How the items are linked:
state | η ε τ π θ
GF | RC CM TJ HT BT
DL | J239 TD DM J330 PH
DZ | RH GM FF ZB ZF
RM | DL QB TZ GD MT
MN | CL RG PM RT RN
CL | ZP GL FQ ZJ NC
FQ | SL HL RP QQ FJ
HL | ZF ZP ZB QT FQ
BS | ZC TL BD SZ DT
RT | ZJ TG QH GL FG
TR | DQ HH HF BM DG
DC | BD DT PG QS SZ
DM | FZ HM GS BS QD
J330 | QD TZ BS J479 J94
ZP | DZ RL SL FJ HL
ZF | HS DZ QJ RP SL
GG | DN TJ TT ZN LT
CM | DG QJ BM MS GF
TT | SB QG CG TC ZS
FF | HH HS DG GF QJ
SB | TZ MT J94 PF GD
J479 | DT J177 SZ DM J239
TG | PM RN FP RZ RT
BD | RT MR RZ RG GN
HH | LT HT ZN RC TR
DQ | TT LT PB ZH ZN
J177 | BS J94 DC HM J479
TC | PF PB DL MT QB
GD | J330 SB J177 TD CG
J239 | DC J479 FZ QD HM
FJ | ZB FQ FT GM QT
DT | MR BS GN FZ DC
PM | FQ NC QT QH ZJ
PB | CG ZS TD RM TC
HF | PB ZN QB DN ZH
QB | TD TC PH SB RM
RG | GL PG NC TG MN
JH | BT FT HT FF RH
J94 | TL J330 DT J239 J177
TJ | ZT BM QG DQ GG
TL | GS QD MR DC BS
SL | FF ZF CM FT ZB
RC | HF DG ZT GG BM
ZS | GD TT PF QB PB
ZH | TC HF RM QG ZT
ZT | QB ZH MT TT DN
MT | PH RM J330 CG SB
RH | MS JH HH QJ HS
QG | MT DN GD PB TT
CG | J94 GD J479 DL PF
GN | FG BD GL MN PG
QS | RG FZ RN MR GS
RZ | QH FG ZP NC GL
HT | GG MS DQ DG HH
QD | QS DM ZC DT TL
ZN | ZS DQ TC ZT HF
TD | J479 PF HM TZ DL
NC | HL CL FJ FP PM
ZB | QJ SL GF JH RP
QJ | TR FF RC BT CM
HM | SZ J239 QS TL DM
FZ | PG SZ MN ZC QS
SZ | GN DC RG GS FZ
QQ | FT QT RH ZF GM
DN | RM ZT SB ZS QG
ZC | RN GS RT GN MR
FG | FP RT RL CL RZ
GL | RL RZ HL PM CL
HS | HT RH TR CM FF
QH | QQ FP DZ HL RL
ZJ | FJ PM QQ RL FP
GS | MN QS TG BD ZC
TZ | DM PH TL J177 J330
MR | TG ZC FG PG BD
QT | RP FJ JH DZ QQ
GM | JH QQ HS SL DZ
DG | ZN TR ZH TJ RC
BM | ZH RC DN LT TJ
BT | BM GF GG HH MS
PG | RZ GN CL RN RG
RN | NC MN ZJ FG TG
LT | QG GG ZS HF DQ
FP | QT ZJ GM ZP QH
MS | TJ BT LT TR HT
FT | GF RP MS HS JH
RL | GM QH ZF FQ ZP
RP | CM ZB BT RH FT
PH | HM DL QD J94 TZ
PF | J177 CG J239 PH TD

The rows follow the links: the fewer symbols apart two items are, the more alike their rows tend to be.

Each row is also shifted at random along 2 hidden directions that mean nothing.

The rows of 85 items, shuffled:
Each row is one item's numbers.
1: 46	-14	-21	-11	8	9	10	2	-3	-12	-43	-26	-19	-2	14	-14	-22	-23	16	-2	-32	-36	5	9	10	7	-24	13	22	10	2	21	-5	-17	-39	3	-9	-19	1	40	14	33
2: 62	10	-25	-22	-30	18	-19	10	-27	29	-17	-20	51	-1	-27	-19	0	10	25	22	7	-3	1	-10	-39	-13	14	-13	-12	-8	-35	-37	50	-13	26	34	50	26	10	9	-28	18
3: -8	-20	-23	45	-3	9	-18	20	-16	-29	49	-33	-90	-11	0	-36	16	-34	52	-39	-45	13	1	32	-8	33	-13	-4	31	-24	21	18	-1	-5	-18	-15	16	6	0	-9	1	-4
4: 63	-5	-4	17	-15	8	-26	13	-19	-5	35	-13	-33	-21	-16	-20	14	-9	20	-13	-4	19	-5	12	-29	10	10	-8	-4	-17	4	-16	16	3	24	-5	36	25	2	-22	-16	-12
5: 9	7	-28	-5	-30	13	-22	14	-26	23	5	-23	37	10	-29	-20	8	7	39	10	-4	6	6	-1	-33	-8	9	-18	-4	-16	-30	-27	48	-13	21	36	45	28	11	-3	-26	3
6: -43	10	19	-38	8	1	27	-14	14	20	-58	41	75	-1	-1	26	-20	23	-41	36	33	-18	-1	-30	-1	-23	12	9	-17	33	-19	-13	-11	8	16	13	-12	-14	-3	27	9	19
7: 15	-1	-3	28	0	-28	-32	23	5	-23	38	1	-98	-37	6	-30	22	-8	24	-16	-32	8	-18	24	2	16	-22	1	5	-35	37	8	30	-13	-14	-46	3	12	13	-7	-1	-22
8: -30	-17	-5	1	4	43	22	-1	-13	-12	-32	-3	-3	-19	-6	-13	-19	-27	8	-8	-13	-12	3	0	-28	17	11	12	18	31	-8	3	-34	14	3	21	21	-12	-10	37	14	38
9: 51	10	16	12	-10	-7	-17	-2	-7	7	48	5	1	3	-10	11	18	12	-10	-5	23	28	-6	-4	-9	-2	20	-14	-22	-12	2	-19	10	16	35	-5	14	23	-7	-46	-16	-33
10: 13	-9	-5	-13	19	8	26	-18	8	-8	-47	-18	19	28	15	12	-25	-13	-13	2	-6	-30	16	-7	29	-4	-13	14	18	24	-5	23	-32	-5	-35	10	-33	-30	-7	27	19	26
11: 53	0	8	28	-2	-8	-14	-9	-7	-1	72	-28	-13	36	1	15	22	1	-2	-29	17	37	5	8	14	2	11	-19	-4	-20	7	7	-12	15	8	-2	-4	13	-10	-64	-13	-40
12: -13	-9	27	1	19	23	31	-20	4	-8	-6	13	15	2	4	25	-13	-7	-32	-9	20	7	4	-8	-1	7	21	6	0	35	0	6	-60	33	14	5	-13	-18	-21	-1	19	8
13: 10	-24	-7	21	11	33	14	-2	-16	-26	-1	-29	-51	-7	10	-13	-14	-41	18	-32	-28	-8	7	15	-5	27	-4	7	28	17	11	24	-46	13	-22	-1	-1	-16	-17	16	17	24
14: -77	-4	-3	0	-6	13	-3	25	-12	-7	-28	32	-32	-59	-15	-35	-3	-6	21	11	-22	-12	-15	5	-43	16	0	11	2	5	7	-17	21	-5	16	-6	32	5	6	42	2	27
15: 7	-10	0	-23	4	44	25	-6	-14	-3	-60	6	25	-26	-8	-3	-30	-17	-7	10	-3	-23	3	-10	-31	2	13	12	9	40	-16	-8	-28	11	10	23	18	-12	-10	49	14	49
16: -22	4	13	-2	-2	13	17	-17	-4	15	12	-3	62	40	-5	30	-3	11	-19	-2	34	17	14	-18	4	-8	22	-10	-6	15	-20	-3	-28	20	20	28	-3	-3	-16	-26	-2	-12
17: -96	-11	-22	12	6	2	3	18	-1	-14	-21	-3	-35	-14	4	-29	-6	-22	34	-4	-37	-19	-1	18	-3	16	-20	9	26	-4	7	11	7	-16	-29	3	7	-10	10	40	9	27
18: 44	0	4	-7	6	4	19	-25	5	9	0	-22	54	57	11	33	-8	4	-24	-1	26	4	18	-13	29	-15	6	-4	-3	15	-15	12	-30	7	-7	21	-26	-12	-13	-24	2	-8
19: -76	-7	3	4	20	-4	23	-5	18	-14	-26	8	-21	1	20	4	-12	-13	-11	-1	-16	-18	3	2	25	7	-17	13	15	11	10	24	-27	-2	-31	-11	-31	-25	-3	25	21	13
20: -60	-4	-32	18	-16	-8	-24	26	-13	-6	11	-17	-39	-10	-5	-39	14	-11	52	-7	-39	-6	-4	22	-12	11	-19	0	20	-31	2	3	42	-24	-19	3	23	12	18	12	-12	5
21: 61	2	6	1	-12	-5	-25	18	-2	-6	17	12	-47	-46	-11	-26	13	2	10	2	-8	6	-16	9	-26	6	1	-3	-10	-18	12	-16	31	-4	18	-22	22	21	9	0	-11	-11
22: 5	-16	-21	19	-11	30	-9	17	-30	-11	9	-25	-39	-20	-11	-31	1	-29	43	-19	-29	1	0	18	-30	25	1	2	16	-6	-1	-2	0	0	3	11	36	12	-2	14	-5	17
23: -30	3	-27	19	-23	-9	-26	15	-18	10	41	-26	-3	21	-14	-21	20	4	41	-8	-14	17	4	9	-12	2	-1	-14	7	-36	-12	-8	45	-20	3	16	26	26	14	-22	-21	-17
24: 48	8	-30	0	-21	-16	-25	9	-8	16	17	-31	16	26	-4	-10	13	7	26	5	-8	1	4	3	4	-12	-10	-12	-3	-32	-12	-8	51	-26	-10	13	13	17	17	-17	-22	-12
25: -89	11	15	21	-14	-14	-21	14	-5	11	59	32	0	-12	-20	-2	32	25	5	-1	18	42	-10	0	-25	1	19	-18	-18	-23	-2	-28	24	10	44	-3	27	31	4	-36	-19	-37
26: -72	-6	-42	-2	-26	28	-7	22	-32	14	-27	-19	25	-4	-26	-40	-4	-11	53	6	-27	-13	2	6	-47	3	3	-2	14	-8	-30	-22	39	-20	6	44	53	15	19	37	-19	39
27: -2	12	-12	-1	-17	-16	-8	-8	-2	21	24	-24	55	55	-6	16	12	17	3	2	19	14	12	-7	18	-16	1	-18	-9	-18	-19	-2	21	-7	3	21	1	13	4	-35	-18	-24
28: -6	11	21	-34	17	-8	25	-18	21	12	-44	32	51	1	10	32	-20	19	-43	27	30	-18	1	-24	16	-19	5	7	-15	30	-5	-2	-16	8	3	-1	-31	-18	-5	13	9	11
29: -23	-16	-22	9	6	20	10	7	-10	-17	-23	-27	-27	5	8	-21	-13	-28	28	-12	-34	-22	7	13	-2	15	-16	12	29	7	0	18	-16	-9	-32	13	4	-15	0	33	13	32
30: 22	18	-6	-17	-12	-28	-6	-9	14	26	3	-13	59	50	3	21	5	29	-8	19	23	-1	9	-14	31	-26	-8	-9	-12	-15	-21	-3	32	-19	-9	14	-19	5	11	-24	-15	-23
31: -20	-6	-34	9	-16	6	-18	21	-19	-5	-1	-29	-26	-4	-7	-37	5	-16	48	-7	-38	-11	4	17	-13	12	-15	-3	19	-20	-6	-2	34	-24	-18	10	25	10	15	16	-8	13
32: 35	2	1	5	-13	-2	-25	17	-13	1	21	10	-35	-44	-15	-23	13	2	15	0	-6	12	-16	6	-34	6	8	-7	-12	-19	7	-23	31	-1	26	-13	33	25	8	-4	-15	-7
33: -36	8	4	9	-20	3	-14	4	-13	18	45	3	32	11	-21	6	21	18	4	-1	24	37	1	-4	-22	-5	22	-20	-16	-16	-15	-25	19	9	40	16	28	27	1	-36	-23	-25
34: -90	-14	-2	17	16	13	24	-11	1	-15	3	-14	-8	28	14	7	-6	-20	2	-25	-14	2	14	6	23	12	-6	5	24	16	5	29	-47	8	-26	11	-23	-24	-14	7	23	9
35: 3	6	-28	1	-28	5	-23	12	-23	18	18	-27	25	19	-19	-19	11	7	38	3	-6	7	8	5	-24	-5	0	-13	2	-28	-21	-20	47	-17	10	32	37	28	12	-10	-22	-1
36: 0	6	3	-12	10	-17	17	-21	20	8	-16	-5	46	47	17	34	-10	15	-25	7	19	-10	13	-12	43	-16	-10	3	-2	9	-7	17	-15	-4	-23	4	-44	-19	-4	-7	8	-6
37: 7	-6	-3	-5	5	1	-6	17	2	-17	-30	23	-48	-56	1	-25	-10	-9	8	6	-24	-20	-14	7	-22	7	-9	13	3	7	11	-4	10	-5	-5	-19	8	-4	6	41	11	25
38: 9	21	-26	-18	-25	-30	-27	11	0	28	-8	-6	42	16	-10	-12	9	29	20	28	3	-9	0	-5	4	-23	-12	-12	-13	-31	-19	-17	71	-37	-4	13	9	22	26	-2	-27	-10
39: 2	-2	14	-27	16	8	24	-5	15	-6	-64	28	3	-32	9	4	-25	-2	-24	19	-3	-30	-7	-8	1	-2	-4	20	2	34	2	3	-19	3	-8	-8	-15	-24	-6	44	18	32
40: 24	7	-6	-2	-10	-19	-27	23	3	-2	2	14	-41	-43	-4	-29	10	5	20	12	-18	-5	-15	8	-15	1	-12	0	-6	-24	12	-11	46	-19	5	-22	16	14	17	10	-11	-3
41: -15	-19	17	9	20	30	20	-4	-5	-29	-9	16	-46	-40	4	-4	-13	-26	-7	-19	-11	-1	-7	6	-16	25	10	13	15	29	17	11	-54	26	7	-13	0	-15	-19	19	24	23
42: 5	-9	-17	-14	-16	35	-2	16	-24	9	-41	-1	11	-40	-23	-32	-11	-11	27	14	-14	-14	-4	2	-54	5	11	4	6	13	-18	-30	18	-2	22	25	47	10	5	40	-6	42
43: -58	21	-7	-4	-21	-34	-27	21	6	20	17	21	16	-4	-14	-9	20	32	10	22	6	7	-9	1	-6	-16	-7	-12	-18	-31	-5	-24	68	-23	13	-7	13	24	25	-11	-22	-26
44: 63	-7	-6	-31	11	25	32	-27	0	7	-61	-27	64	35	7	21	-36	-11	-18	9	8	-33	17	-16	18	-8	0	10	10	41	-23	15	-38	4	-23	34	-18	-26	-16	25	13	37
45: 32	-6	-33	-36	-4	34	18	-4	-17	12	-83	-28	56	9	-7	-16	-36	-14	19	23	-18	-48	13	-10	-16	-7	-3	11	16	31	-34	-4	6	-18	-20	47	17	-14	2	60	2	61
46: -66	-2	-19	-15	-2	1	-1	17	4	-3	-54	19	-12	-37	-2	-30	-13	-4	23	21	-28	-33	-9	7	-17	4	-16	14	9	1	-2	-8	29	-24	-14	0	11	-6	17	58	4	35
47: -39	-2	-10	-24	10	4	28	-11	11	5	-66	-2	41	19	10	7	-27	-3	-6	19	-7	-38	10	-10	20	-11	-14	14	12	27	-14	15	-12	-14	-32	16	-22	-27	4	42	14	35
48: -39	1	20	9	2	10	13	-16	-3	7	32	8	39	30	-8	30	8	12	-22	-10	34	28	9	-12	2	-5	26	-9	-8	9	-11	-5	-30	25	24	15	-2	3	-14	-34	-2	-20
49: 5	-3	14	-23	21	1	21	-5	18	-11	-58	20	-6	-22	15	8	-24	-4	-24	15	-3	-30	-4	-5	12	-1	-13	22	3	26	9	8	-22	-2	-20	-13	-24	-28	-3	43	22	26
50: -99	16	0	9	-19	-32	-27	18	5	15	39	35	0	-13	-17	-9	29	31	12	14	8	24	-11	3	-12	-7	2	-14	-18	-34	5	-22	56	-14	25	-11	17	28	21	-22	-21	-34
51: -55	19	25	-6	3	-23	0	-7	18	14	21	39	32	6	-2	25	11	30	-29	15	34	21	-6	-14	8	-13	10	-8	-23	-4	-3	-12	4	10	26	-11	-13	7	1	-24	-4	-29
52: 35	10	-25	-3	-20	-26	-28	11	-1	14	14	-18	10	22	-6	-11	13	13	23	8	-6	-1	2	5	9	-12	-13	-13	-5	-32	-7	-5	58	-30	-10	6	6	17	16	-17	-22	-20
53: 31	5	-8	10	-10	-8	-11	-9	-6	15	43	-29	32	50	-2	16	16	11	3	-9	17	22	13	-2	14	-11	7	-18	-7	-19	-13	-1	9	-1	6	14	-2	13	-5	-44	-16	-28
54: 43	-18	-7	-5	9	39	21	-7	-14	-12	-38	-22	-5	-9	0	-10	-24	-30	6	-10	-16	-21	8	3	-16	12	4	11	19	31	-8	9	-39	10	-9	16	10	-18	-12	35	15	41
55: -60	3	-23	9	-17	-19	-24	27	-3	-1	3	5	-33	-24	-6	-39	13	2	39	7	-31	-7	-8	14	-13	5	-17	-3	7	-30	3	-9	57	-31	-9	-8	22	16	23	21	-13	0
56: 93	-3	11	-3	19	-16	17	-28	19	-8	10	-31	9	54	29	40	-9	-1	-31	-15	16	-3	16	-6	58	-8	-10	0	1	7	10	34	-41	6	-34	-9	-55	-23	-17	-30	16	-16
57: -44	4	12	2	17	-25	15	-15	27	-4	4	6	13	37	19	31	0	8	-25	-2	12	-2	6	-4	43	-9	-10	4	1	2	8	24	-23	3	-23	-14	-45	-19	-5	-12	13	-15
58: -12	11	-6	-2	-24	4	-9	-5	-15	26	25	-11	60	31	-22	9	14	21	5	9	27	22	9	-12	-16	-14	23	-18	-17	-11	-26	-28	24	3	30	30	27	24	3	-30	-25	-17
59: 45	-13	25	-10	24	12	21	-5	8	-22	-30	21	-41	-42	14	7	-20	-16	-27	0	-5	-19	-7	0	3	10	-2	19	2	32	19	16	-45	15	-6	-29	-20	-25	-14	26	27	21
60: -18	-10	-12	11	10	-5	0	14	7	-24	-14	-2	-67	-28	9	-25	-5	-21	19	-9	-39	-22	-8	16	8	17	-26	17	20	-4	23	22	-2	-11	-32	-25	-9	-11	7	32	13	13
61: 28	-3	7	6	16	-9	19	-26	12	-2	24	-27	18	56	21	36	-2	-5	-21	-18	17	8	16	-3	45	-3	-3	-6	7	6	2	29	-40	11	-21	3	-39	-19	-14	-32	8	-20
62: 101	3	9	24	9	-30	-16	-16	13	-10	67	-36	-26	50	19	25	22	1	-12	-29	10	26	6	11	53	-2	-10	-12	-1	-29	19	32	-14	2	-19	-25	-40	1	-6	-65	-3	-52
63: 4	-12	-19	0	-11	33	-6	14	-27	-1	-16	-14	-8	-29	-18	-34	-7	-19	33	-2	-20	-9	1	7	-45	10	8	0	8	9	-13	-17	8	-1	11	21	45	9	2	29	-5	31
64: 70	-5	33	-13	22	14	32	-26	12	-7	-21	12	15	-5	15	32	-18	-3	-49	0	25	-2	-1	-15	13	-2	13	9	-6	41	6	11	-58	29	8	-9	-26	-23	-23	1	21	8
65: 52	-1	-1	7	-15	9	-25	15	-16	0	28	-1	-33	-34	-17	-21	13	-1	17	-4	-6	18	-13	9	-35	6	11	-7	-10	-14	1	-21	25	3	25	-8	37	21	3	-11	-18	-7
66: -59	-14	3	6	9	30	28	-16	-5	-5	-8	-10	27	29	4	14	-15	-15	-6	-14	1	-3	14	-3	4	9	7	3	18	27	-10	17	-51	20	-8	23	-8	-17	-15	9	17	18
67: -42	-7	-7	2	-11	28	-4	19	-18	-3	-20	14	-21	-49	-21	-35	-4	-12	27	6	-20	-4	-10	6	-53	13	10	2	5	8	-5	-21	14	3	24	8	43	12	3	36	-1	32
68: -51	-2	11	25	8	6	11	-19	0	-3	47	-10	22	45	3	27	12	-2	-12	-25	20	30	13	-3	16	2	15	-8	3	5	-2	11	-42	25	8	14	-16	-5	-15	-40	5	-24
69: -10	-1	35	-8	25	7	27	-17	14	-8	-8	29	6	-9	8	30	-10	1	-43	-3	25	0	-1	-13	10	0	14	9	-6	29	11	7	-48	28	12	-14	-25	-19	-18	-3	20	-1
70: -27	-5	9	-25	8	29	24	1	2	0	-59	28	16	-36	-3	-5	-25	-7	-13	18	3	-23	-8	-9	-26	1	12	16	0	38	-11	-9	-21	11	9	7	9	-13	-5	49	15	40
71: -68	-12	19	13	13	29	29	-14	-4	-11	8	8	6	9	0	18	-9	-12	-15	-14	11	14	11	-5	-2	15	20	0	11	29	-1	9	-61	33	13	12	-6	-15	-21	-4	18	8
72: -43	-4	-7	-9	-9	23	-1	21	-18	0	-37	23	-9	-56	-17	-33	-10	-5	21	14	-20	-13	-12	2	-51	8	7	7	3	10	-5	-23	21	-1	20	6	42	9	5	45	1	32
73: -34	11	15	21	-9	-23	-24	11	1	5	60	25	-23	-15	-12	1	30	19	0	-6	18	35	-14	5	-13	2	12	-14	-21	-26	14	-20	24	9	32	-23	14	27	6	-40	-16	-45
74: -26	3	29	15	9	4	10	-16	5	-3	47	11	11	14	-2	30	17	11	-28	-19	33	36	0	-8	5	2	25	-8	-15	4	6	-4	-36	34	30	-7	-10	4	-16	-45	4	-35
75: 79	10	30	-17	4	-7	9	-23	11	12	6	14	39	13	0	37	-2	19	-47	7	44	15	-1	-22	13	-14	19	-3	-24	18	-1	-7	-22	23	22	-6	-17	-5	-12	-30	1	-20
76: -35	1	23	13	26	-28	17	-14	28	-15	19	15	-22	18	25	30	3	3	-36	-14	13	7	-1	0	48	3	-11	6	0	4	26	28	-38	12	-21	-30	-50	-21	-6	-24	20	-28
77: -11	-14	9	-2	13	31	31	-21	-8	-5	-19	-9	29	21	7	22	-18	-13	-18	-11	10	-2	14	-9	4	7	13	6	9	33	-11	12	-56	22	1	21	-10	-19	-23	8	19	20
78: -44	5	27	-1	24	-19	19	-13	28	-6	3	30	-3	8	19	31	-3	10	-37	-2	18	3	-3	-4	34	-4	-6	7	-5	12	18	17	-31	13	-11	-24	-43	-19	-5	-8	16	-14
79: -10	-7	13	3	27	-7	20	-5	21	-24	-19	12	-43	-13	25	4	-17	-14	-20	-7	-13	-15	-4	3	28	13	-16	19	14	13	25	29	-38	4	-33	-27	-36	-27	-12	22	28	11
80: 35	22	2	-32	-6	-38	-4	-12	22	26	-15	7	62	29	5	29	0	34	-27	31	31	-5	1	-19	31	-31	-3	-5	-21	-9	-13	-7	34	-17	-4	1	-22	2	11	-16	-13	-19
81: 61	-1	-23	4	-8	-15	-25	17	0	-6	-2	-19	-48	-13	5	-29	3	-12	30	0	-31	-18	-5	15	5	5	-24	1	9	-24	9	5	38	-27	-26	-15	5	4	17	13	-7	2
82: 98	16	13	-11	-6	-29	-27	2	10	8	19	14	-3	-13	-2	7	12	26	-21	12	22	13	-11	-7	2	-15	2	-6	-27	-17	7	-16	36	-4	18	-26	-3	18	8	-29	-15	-31
83: -76	12	-14	-10	-23	-10	-25	30	-8	18	-11	32	4	-44	-25	-34	12	20	28	27	-9	-3	-17	-1	-43	-9	1	-4	-10	-19	-9	-36	68	-20	26	1	44	28	26	24	-21	9
84: 16	22	-13	-14	-22	-35	-29	11	6	21	5	3	23	6	-6	-8	14	27	9	22	4	-3	-2	-5	6	-22	-11	-9	-18	-32	-8	-16	64	-30	1	-4	3	19	23	-11	-21	-21
85: 63	14	28	-25	3	-12	7	-17	16	17	-4	21	47	5	4	35	-4	28	-46	16	43	9	-2	-22	13	-22	16	-3	-30	11	-4	-12	-5	16	21	-7	-19	1	-8	-25	-3	-18

Some items, each with its row:
CG 67
CL 27
DG 47
DN 13
TT 29
SB 14
MN 73
DT 4
TR 10
DL 22
GD 72
J94 20
ZC 52
RC 19
QS 23
RN 25
PH 26
ZS 1
TZ 3
ZN 41
RZ 11
DC 2
ZF 61
FF 69
GN 43
ZH 8
BT 77

Row, symbols taken left to right, then the row they reach:
12 π π η: 70
63 τ η: 5
55 η π: 35
15 π ε: 54
28 τ η ε: 39
45 η τ: 31
7 η τ: 50
24 θ τ: 33
60 π τ τ: 65
9 π τ τ: 56
57 θ π: 6
42 τ π θ: 32
36 η τ θ: 79
37 π τ π: 83
46 ε ε: 17
66 ε π ε: 44
38 ε π τ: 53
40 π τ τ: 58
82 ε θ τ: 62
49 ε π: 59
71 π θ: 34
21 ε τ π: 84

